Each name stands for a flat space through zero: a line, a plane or more. A row that begins with a name and a colon came from that space; any other row is followed by the name of the space it lies nearest, among the names in its block.
fh-mm: [ -8 -13  30 -12  -1 -20  -7  34  29  -8   0  10  20 -14  10 -48  21 -25
  12  17  35   0 -20  39 -27 -38 -68 -25  27]
tr-hq: [  5  -9   0 -31  16 -19  18  73  39 -22  -5   8   0   8 -24 -69 -30 -65
  28   3  40  32  -3 -23 -17  16 -24 -52  34]
tr-hq: [ 15  17  14  15   0   4  -3 -23  15  -8  -5  16   0  -2   8   0  27  11
  16  -4  -3  -6  -8  -2  15 -17  40   9  -7]
tr-hq: [ 39  36  11   5  10  -1  19  -3  22 -19  -1  27 -31 -15  -5  -8  -5   3
   9  -7  -5   2  16 -18  14 -17  55   3  14]
tr-hq: [-12  -6 -21  -2  16  -6   8  13 -16  10  28  -8   7  17 -17  -7   0 -15
  -3   5  16  10  13 -16   1  22 -16  10   6]
gz-jt: [ 23  10   8  -9  12  -6 -18   9   3  -5  -1  19 -13 -11  14  -4   1   9
   7   1   0 -13  17  -1   2 -25  19   8  -5]
hf-cc: [-25 -16  13  18   1   7 -28 -34   4   3 -10  -1  16   2  17 -10  51  15
   7   8  26 -17 -20  24   6 -17 -27  14 -10]
zj-md: [-21 -10  -3  12 -13  13  -1 -30 -13   8 -10 -16  -4  -6   4  22   1  21
 -23   0  -7  -8  -8  17  -1   6 -25   9  -3]
hf-cc: [ 41  16  30 -26   6 -18   8  59  64 -37 -26  35  -6 -10  -2 -64 -15 -46
  47  -4  18  18 -11 -14  -9 -24  33 -53  23]
gz-jt: [ 11  -2  27  -2  -6   5 -27 -11  23 -16 -40  15 -16 -25  27 -10   7  18
   6  -1   3 -20  -9  23  -3 -35   1 -11  -4]
zj-md: [ -2  21   5  27 -13   3  40 -28   5   2  22  -3  10   2 -17  11  22   1
  -5  -1  -9  13 -15   5   8   3  10  10  15]
gz-jt: [-22 -13 -16   0   6 -10  -2   8 -29  22  38 -14  26  17  -6   7  14  -5
  -9  11   9   2   5   6  -7   9 -39  18  -2]
fh-mm: [ 38  29  18   8 -13  -8 -10 -10   1   7  16  20  37  12  18  30  34  13
  36  -8 -46  -8 -12  -6  17 -27  92  15 -39]
hf-cc: [ -1  -2  -9 -13 -16  -5  35  35  11  -3   0 -14  12  11 -25  -5 -39 -36
   4  -7 -15  31 -14 -16 -11  32   2 -37  12]
hf-cc: [ 20   8 -10 -19   4 -16  12  44   0   2  21   4  18  19 -13  -5 -20 -30
  22  -4 -14  19   6 -28  -2  15  34 -14  -5]
gz-jt: [  8  26  -3  19  26 -13   3 -27 -42  23  70  15 -12 -16   6  24  40  38
 -35  20   9 -25  45  24   3 -42 -29  72  16]
fh-mm: [-31 -26  13  -9  -3  -9  12  30  28 -11 -12  -9   4 -12 -10 -53  -4 -34
  -7  14  46  13 -22  31 -30  -4 -98 -37  43]
zj-md: [ 45  55  -4   9   9  -6  79  15  29 -22  29  22 -32  -2 -46 -14 -28 -30
   6 -12  -9  38  18 -45  15  16  68  -9  44]
zj-md: [ -9   8  -8  19 -16  23  32 -41  -8  -2 -15 -16 -37 -18 -13  32 -28  25
 -41  -9 -20   2   3   4   5  19  -5   6  15]
tr-hq: [  0   4  -2  -6  -3  -3  29  16   3  -4   4  -4 -21 -17 -15  -5 -32  -9
 -24   2   2  11   9   8 -16   3 -35 -12  32]
gz-jt: [ -2 -12 -35 -26  12 -16   4  56 -22  17  34 -14  34  44 -23  -2 -25 -42
  22  -2  -6  26  11 -44  -2  47  19 -11 -17]
fh-mm: [ 38  24  -7   0  26   6 -35 -26 -28   2   3  25 -45 -17  25  35  -3  51
 -12  -4 -18 -35  53 -16  22 -25  60  49 -25]
gz-jt: [-23  18  -2  44  11  11  35 -64 -17   7  35  -3 -31 -22 -15  11  37  34
 -50  13  27  -9  15  27   9 -13 -54  51  41]
zj-md: [-20 -34  -5 -17  -9  10 -45  -6 -30  12 -33 -18 -16 -21  30  29 -30  35
 -36   3 -12 -29  11  31 -19  -7 -54   3 -19]
zj-md: [-28   4  -3  37  -8   8  31 -40   3   7  23 -13  29  23 -22  -1  49  -7
   7   1  14  16 -30  -1  16  21  -3  14   7]
gz-jt: [-32   0 -30  17  13 -17  20 -11 -67  47  97 -22  36  22 -18  34  36   9
 -36  21   5   1  23  16  -6   8 -63  62   9]
hf-cc: [-53 -33 -21  24 -20  40  11 -50   9  -7 -55 -39  -5  22 -20   3  -9  -2
  -6 -16  11  17 -40 -19  18  70  -6 -23 -10]
fh-mm: [  0  -4  -7  -6  -3  -4  -8  10 -10   9   8  -5  21  15   1  10   0  -6
  11  -2 -13   3  -3  -9   1   9  16  -1 -18]
hf-cc: [-14 -11 -14   6   1  11  -5 -12  -4   2  -9 -11   9  22  -7   3   5  -4
  11  -6   3   6  -9 -21  14  30  19  -1 -17]
fh-mm: [ 17  35  24  35 -40  20  56 -44  44 -21 -27   2   0  -5 -17  14   7   0
  14 -21 -37  23 -46  -5  19   8  73 -23   9]
fh-mm: [ 13  -9  -9 -24  32 -15 -54  23 -33  14  19  14  -7  -3  27   5   2  19
  -3  11   9 -30  44   0  -4 -26  -9  31 -22]
hf-cc: [ 10   8   6  -2   5  -9  -6   2 -10   6  17   9  -1 -10   9   7   8  11
  -7   7  -3 -11  13  13  -5 -24  -8  16   2]
tr-hq: [  4  20  14  22  -7   5  26 -29  12  -6   6   7 -11 -15  -5   3  18  12
 -10   1   0   0  -7  15   5 -16   0  10  20]
zj-md: [-11  -2  -6   7 -10   8  13 -16 -15   7   1 -13 -11  -9  -4  21 -13  14
 -27   0 -11  -1   3  11  -5   7 -22   7   7]
fh-mm: [ 23  13   6  -5  41 -17 -49  -4 -30  12  38  32 -18 -19  33   3  37  39
 -10  19  20 -43  52  18   3 -60 -11  60  -7]
tr-hq: [ 30  52   8  39  29  -2  31 -36  25 -15  39  37  -7  13 -19 -24  65  -2
  33  -1  25   9   8 -34  42 -14  80  37  15]
gz-jt: [-14  -7 -32  -4  16   4  28  20   4  -6   5 -13  -8  28 -38 -25 -26 -38
   7  -6  23  32   5 -47   9  58   6 -17  14]
tr-hq: [ 15  -3 -10 -13   9   1 -33   8 -13   4  -8   6   2  12  14  13  -7   8
  17  -6 -14 -11  14 -22  11   4  46   7 -34]
zj-md: [ 20  13   1 -10  36 -32   2  57  34 -10  43  30  50  48 -20 -71  50 -67
  79   6  46  28  -8 -46  15   3  49 -13   1]
hf-cc: [ -1  -2   9  -6   3 -26 -14  26 -12  20  46   5  54  17  10  -6  41 -14
  21  15   4  -3  -7  18 -11 -26 -18  13 -10]
[ 30  25  17   4   4  -1  -5 -14   4  -7   0  23 -23 -24  16  11   6  26
  -4   0 -13 -18  16   9   5 -37  29  17   1]
gz-jt
[-37 -35 -37 -25  18 -20  -5  49 -49  32  50 -29  24  22 -16  -3 -20 -25
 -25  18  23   9  24   2 -26  29 -91   9   8]
zj-md
[ 28   4 -10 -17  -2  -5 -34  15 -23  14   4   5  25  22  19  36  -6   9
  27 -11 -45  -9  10 -26  12   3  79   9 -55]
fh-mm
[ 27  20   3  -3   1  -5   3   5  -2  -1   9  13  -6  -5   4  14  -7   7
   4  -4 -21  -3  13  -8   5 -13  40   8  -6]
gz-jt
[-26 -37  10 -27 -40  -6  17  61  42 -10 -41 -28  52  21 -16 -36 -35 -68
  33  -8  -4  41 -65   3 -30  37 -32 -89   4]
fh-mm
[  7 -31   7 -39  -9  -2 -56  43  11  -7 -53  -1  14   5  30  -9 -30 -11
  30  -7 -13 -10 -12  -4 -13   0  16 -41 -40]
tr-hq
[-14   1 -17   8  12  -7  12  -4 -28  18  44  -8   9  10 -13   9  14   1
 -17  10  10   2  16   1   0   8 -29  29   9]
gz-jt
[-22 -23 -18 -13  29 -10 -24  17 -29  14  25  -6  -8   0   2 -14   1   1
 -21  17  38 -12  31   8 -13  -1 -71  22  10]
fh-mm
[ 27  15  46 -11 -10  -3  24  21  66 -44 -50  27 -50 -58   5 -50 -30 -11
  -7   1  18   2 -10  33 -25 -47 -33 -49  57]
hf-cc
[-19 -31  24  -6 -44  14 -37 -19  -3   6 -56 -20  13 -24  39  34 -12  32
 -18  -3 -36 -25 -34  53 -22 -21 -37 -22 -27]
tr-hq
[ -9 -14   7  -3  -6  11  -5   0  28 -18 -44  -3 -10  -3   0 -24 -11 -11
  11  -6  14   5 -20  -4   0  12  -3 -31   3]
gz-jt
[ 30  15  43   4 -24   9 -15 -18  44 -26 -54  23 -10 -28  30  -3   9  18
  22 -10 -21 -15 -28  21   3 -43  47 -24 -10]
tr-hq
[ 22  18  20   8  10   7  -7 -22  22 -21 -24  25 -42 -31  14 -11   6  24
  -5  -1  11 -18  13   9   8 -34  15   8  13]
gz-jt
[ 50  22 -20 -50  29 -29  26  91  -4  -9  30  19 -40 -12 -22 -18 -85 -36
  -9   0  -7  20  61 -38 -21   5  12 -19  32]
zj-md
[-14 -27  -9 -24   9 -12 -24  38 -11   8   2  -8  14   8   5 -16 -13 -17
   2   8  16  -1   6   3 -17   5 -43 -12  -4]
fh-mm
[ -3   1  33  20 -24  10 -12 -37  25  -8 -30   5  15 -12  22   2  38  18
  13  -2  -7 -13 -38  32   3 -30   8  -6 -10]
tr-hq
[ 11  23  -1  10   0  -6  39   2   7  -2  27   5   3   5 -22  -3   3 -15
   2  -1  -3  18   0 -11   5   6  18   2  20]
zj-md
[ -3   7 -17 -17  -2 -34  44  51 -46  34  86 -15  25  -1 -23  23 -26 -19
 -40  18 -18  17  28  22 -36  -4 -72  16  33]
zj-md
[ 24  23  -4   5   2  16  29 -12  20 -23 -26   9 -50 -15 -16   1 -38   4
  -9 -15 -10  10  14 -28  14  16  47 -10  16]
zj-md
[ 11  13  -7   8  15  19   2 -31  -2 -14 -23   9 -66 -28   1   9 -26  33
 -31  -6   4 -14  32  -9  12  -1  11  17  13]
fh-mm
[-34  -5 -20  22   0  -9  23 -12 -31  31  65 -22  55  38 -23  12  47 -14
   0  11   9  16 -13   1   5  24 -27  29  -2]
fh-mm
[ 28   8  -1 -25   0  -2   4  30   3 -11 -18   8 -35 -21   2   5 -57   0
 -13  -7 -20   0  24  -9 -11  -3  14 -18   8]
tr-hq
[ 27  28  -3   4 -31   3  42  -1   0   3   6  -6  13   9 -16  43 -29  -4
   6 -19 -64  22 -12 -22   8  21  78 -13 -13]
gz-jt

Rows lie near named flat spaces through zero. A row that begins with a name and a colon came from that space; any other row is followed by the name of its block's space that it lies nearest.
mtlb: [ 12 -28  16  20  16  -7  53   0 -10   0 -20   9  10  19  -7   9  22   2
 -22  38 -25  10  10  12 -46 -17 -24  20  -4]
mtlb: [-15  39 -19  20  -3  -4  -2  21 -15 -25 -15   7  -1  33  34 -27   3  17
 -44  17 -51 -12  -2 -43  42 -39  14  58 -47]
lqrq: [ 14  18  -7   8 -23   3   6  10  35 -10 -12  34  13 -12 -27   5 -22  11
   0 -21 -25   3  48  -7  22  11 -55 -14   8]
lqrq: [-14 -19 -14   5 -24   8  -1 -10   6   4  13   8  11  -5  -7 -15 -20 -11
  22 -24  22  14  39  -3  -6  -1 -18 -17  11]
mpth: [-10   4  12  21  56  10   2 -17 -12   8  -3  -8 -25 -30  14  39  45  -9
 -25  21 -26  17 -23  16   5  13 -16   3   2]
lqrq: [ 19 -30   6  11 -25  13  15   0  12  18 -11 -34 -53  -6  23   4  12 -10
   0  -3  28  12  29  44  37   0   2  -9  -1]
mpth: [-14  -8 -23  23  10  14  10   4  -9  16  23 -16 -28 -17  13  39  19 -39
  -8   9  29  20  24  34  38   9  -3 -14  -3]
tmds: [  7 -18  15 -12 -30 -13 -17  -2   8  -6  -1 -12   3  24   7 -37  21   1
  24  20  30  13 -20   6  -1  16 -18  -9 -18]
tmds: [ -3  50  25  -8  -3  -1 -45  10   3  14   6  11   5 -12   9  14  12  -1
  19  -8  26 -15 -28  -7  18  -2  31 -18  10]
lqrq: [ 40  -6  42  19 -28   6  29  -4  43   3 -60   7 -20 -17   2 -15  13  29
 -10   2 -43   8  34  11   5 -10 -76   3   2]
mpth: [  5 -19  24  15  41  10  17 -29   4   5 -24 -17 -26 -37   9  15  39   2
 -17  19 -36  21 -18  19 -16  15 -51  -1   8]
lqrq: [-27  20   5   7  -8   0 -13   3 -22  27  -7 -40   1 -16  49 -28   8 -19
  -6  34   0 -19 -54 -35  -3 -53  -4  50 -42]
tmds: [ 32   4   5 -23 -21 -11 -15  14   8 -33 -17 -15 -35  48  14 -32   5  36
 -10  -6  -1 -11 -14  10  45  14  59   4 -14]
tmds: [ -3  43  40  16  -6   7 -40  11  10  46   3  12  -5 -32  14  41  29 -18
  20   4  35  -4 -10   9  24  -7  -7 -16   5]
mtlb: [-20   5 -18  -9 -16   9  -9 -12   0  10 -12 -35   1 -35  25 -45 -39  -1
   0 -14 -23 -20 -22 -43  -3 -35 -22  36 -19]
mtlb: [ 35 -16  44  19  26 -11  69  -3 -11 -36 -49   8 -10  43   8 -10  62  25
 -36  45 -38  18   0  31 -46 -20  10  -1  15]
mtlb: [ -7  37  -1  -9 -29  21 -46  -9  32  11   7 -25 -29 -63  19  -4   2 -25
  36 -36  43   8  -2  15  62  19 -26 -59  23]
mpth: [ 15 -19   7  -6   0  -1   6  -5  16   9   0 -24 -17 -20  -4  13  23 -18
   9  23  18  14 -17  33   7  33 -45 -22  -3]
mtlb: [ 36  17  25 -39   3 -10 -31  20   6   2  21  18  -8  26 -32  44  -3  14
  29 -28  60 -23 -14  40   7  39 104 -53  43]
mtlb: [ 18  52  19  -5  -2  17  25   5  11   3 -41 -29 -24 -55  26  -4  -7  -2
 -11 -17 -16 -29 -18   4   6 -49  18 -17  34]
mpth: [ -3 -37 -21  -2 -31  27  55 -10 -12  35 -24 -56 -25 -36  28 -34 -84  -5
  -6 -50  -2 -38  36 -11 -36 -88  48  39  19]
lqrq: [-23 -35  -1   4 -11   6   3 -26 -15  -8  13   6  13  15   3 -33  -4  -4
  26 -24  30  23  30  -1 -39 -12  20 -22  27]
tmds: [-31  -7 -41  10 -31   6 -19   5  -1   6  40   8  13   3  -2  -3 -19 -33
  23 -15  44  18  42  -5  31   9 -16 -15 -11]
mpth: [ 28 -12   9 -21 -28  -5  27   7  21  10 -13 -14  10 -15 -20  -8 -25  -5
  19  -1  17 -16  -2  14 -28  -5 -21 -18  15]
mpth: [  0 -32 -28   5   5   4  13  -4   0 -17  25   7 -13  16 -19  18   3 -12
   2 -11  22  28  42  34  18  38   5 -32  13]
lqrq: [-26  52  13  26 -10   2 -14   4 -27 -49  -7  44  13  56  37 -45  35  19
  -6 -18   3  15  31 -26  12 -50  80 -16  19]
mpth: [-18  15   9  17  -5   1  -1  -1  -7  12  -9   1  15 -10  20 -14  10  -8
  -3  18 -11   0  -9 -24 -11 -33 -28  22 -16]
mtlb: [ -4 -14  -4   2 -18  -8  16  -2   1 -14  -5  21  32  21 -13 -31 -15  10
   6  -1 -12   5  21 -21 -33 -13 -22   7  -2]
tmds: [-27  29 -12 -36  -5   3 -52 -16 -14 -14  11 -27   4 -12  24 -53 -30  10
  22 -38  12 -23 -52 -43   1 -15  61  -1   8]
mpth: [  8   6  12 -37  -1  -3 -27  -2  -7  27 -12 -54 -20 -19  25 -21 -28  14
   3  -3  -1 -46 -75 -20  -6 -20  46  40 -18]
lqrq: [ 10 -18   7   4   7   5  12  -1  -4  15  -7 -23 -29  -4  13  13   8  -2
 -10   6   3  -2  -4  21   5  -4  16  10  -3]
mtlb: [ 17  -3  21   3  25   6  26 -11   1 -10 -16  -5 -18 -12  -1  16  29   1
  -7   3  -4  11  -2  32 -15   6   9 -31  33]
tmds: [  2  20 -26  15  19  15  20  17  -7  -1   4  18 -17  -2  -7  44 -30   6
 -33 -32 -26 -17  45   4  31 -15  51  11  15]
tmds: [-23 -47 -31 -16   3  -1  -8  -7 -32  19  44 -33  -3  14   3   1 -20 -27
  18  -2  54  -1 -15  10 -17   6  52   8  -8]
mtlb: [-11  40 -30  11 -11 -11 -15  40  -8 -11  27  58  37  45 -22  23 -30   6
 -13  -9  -7 -17  39 -31  31  -9  34  22 -20]
mpth: [-14   8  -5  33 -13  10  -2  -3   1 -22  -9  40  -1  26  10 -18   2  21
 -14 -27 -27  20  67 -18  26 -17   1   8   1]
lqrq: [  7 -57  34  13 -22   7  -7 -25  21  38  -9   1  -9 -13  -5  -3   8   4
  29  -6  19  25  30  18 -25  15 -59  -3   3]
mpth: [-34  21 -11  31  16  -4 -30   5 -15 -15  29  34  12  25   9  16  49 -16
  -8  25   5  34  11  -7  37  20 -18  -3 -25]
tmds: [ -1  13   8  -3   9   5 -24  -4   2  11  -2 -18 -23 -19  17   8  12   0
  -1  -1   1  -4 -25   3  25   7   6   2  -6]
tmds: [-30 -10 -60   4  36  10   0 -12  -8 -11  35 -11  -5 -30 -12  26 -14 -28
 -16  -4 -17  17   5  -1  28  38 -34  -2 -10]
tmds: [ 17   1 -15  29  -4  12  39  12  15 -12 -24  18 -23   3  -4  16 -13  16
 -38 -14 -48   4  66   8  35 -12 -17  16  -1]
lqrq: [-33  58   6  21  -5  -3 -18   5  -6  -3 -12  47  57  -6   6 -26 -16  13
  -7  -2 -49 -15   1 -76 -22 -53 -32  38 -14]
mtlb: [  4  34   4  11   9  10  12   1   5 -21 -17   4 -15 -15  13   3  18   1
 -15  -8 -17   5  10   8  21 -11   7 -24  22]
lqrq: [ 15  -4 -25 -15   1  -3 -14  14  23   4  28  12  -2  -8 -40  46 -19  -9
   9 -11  16   0  14  24  37  60 -19 -25   1]
[-41 -23 -88 -11  43   1  13   2 -36 -17  74   7  27   6 -39  41 -45 -38
  -7 -15  17   5  17   0  -6  34  37 -10   7]
tmds
[-11 -16 -20  14 -11  13  22 -11   3  -5 -12  -5  -4 -13   8 -24 -26   3
 -11 -19 -28   6  37 -15   0 -23 -27  17  -2]
tmds
[ -3  -2  -7 -11  29   9  -3  -2 -11  36   9 -33 -20 -39   4  38 -22 -12
  -8  -5  -1 -26 -33   5  -3  -4  26  21   1]
mtlb
[  0   9  -8  -4  -2  -5  -4  15  -5   7   9  12  13  12 -10  12 -21   3
  -2  -4   1 -17   3 -11   0  -7  23  15  -6]
mtlb
[ 13 -25 -65 -34   7   3  37   6  -2 -38  33 -28 -18   2 -31  13 -37 -23
   0 -27  32   2  18  45  18  41  48 -54  33]
lqrq
[ 43  34  37 -19 -85 -28  -7  52  26  -2 -16  39  41  64 -17 -30 -14  19
  34   7  48 -30  17  -6  -2 -27  29 -13  -5]
mtlb
[  9  -4  69  25  -8  -2 -16 -13   2  16 -38   5 -17  17  36 -21  58  25
   1  24  -7  14 -11   1 -12 -23 -11  20 -11]
lqrq
[  0  21   1  -3 -16 -14   4  12   7 -25   6  44  49  24 -29 -11  -1   2
  16   3   6   5  17 -14 -23   2 -17 -26  12]
tmds
[ -3 -30 -24 -18  24   3  45 -14 -26 -16   1 -38  -7  -3   3 -16 -19  -9
 -11  -3  -2  -7 -18   9 -43 -17  44  -1  21]
lqrq
[-20   8 -42  -3 -20  10  40  -4 -15 -36  -3 -20  10  -3  18 -54 -33 -15
  -4 -23  -1  -2  22 -18 -12 -49  25 -13  19]
lqrq
[ 11  22   9  19 -17   5 -31  26  17  37   2  -6 -38  -8  20  42  18 -10
  -8  13  16  -5   7  19  78  11 -11  18 -35]
lqrq
[ 42 -42  11 -17 -48   1   1  -8  48  -5 -23 -27 -39  -3  -6 -29   0  14
  21 -11  17  18  21  39  34  44 -53 -30  -2]
mpth
[-12  -8 -11  42  28   8  29  -4  -1 -10  11  34   4  -3 -15  42  38 -21
 -19  19 -14  42  50  24   7  21 -54 -21   7]
mtlb
[  9 -20 -10  -1 -11  -5  21   4   0 -16  -4   3   2  26  -7 -15  -8   8
  -7   1  -6   4  20   4  -4   0   3   5  -4]
tmds
[ 16   6  10  -6  50   9  52   3 -10  37  -3 -28  -6 -63 -16  71   1 -36
 -11  20   4 -23 -35  38 -47 -12   5 -18  38]
mpth
[  0  -2  10  14   6   6   4  -4  -2  17 -19 -42 -36 -23  39  -2  30 -12
 -19  32 -12   3 -30   8  23 -13 -28  26 -29]
mtlb
[ 12  -4   0 -24  -9 -11 -59  -3  12 -32   5   9 -23  46   0 -27   4  44
   5 -23  -4   5 -10  -6  53  52  37   2 -18]
mpth
[ 11 -28   9 -23  28 -16 -20  -9 -18 -33  14  13  -7  64 -13  -5  20  35
  -1  -3   6   8 -20  13 -12  42  77  -6   7]
mtlb
[ 40  37  39 -21  30  -1   9   6  13  -1 -36  19  -3 -18 -23  29 -17  42
 -15 -25 -44 -40 -22   0 -26  -8  44  -3  41]
mpth
[ -2 -41  -4  13  14  -1  34 -10  -5  13   3  -5   7  -7 -12  14   7 -16
  -5  25  -5  16   9  14 -34   6 -45   8  -5]
tmds
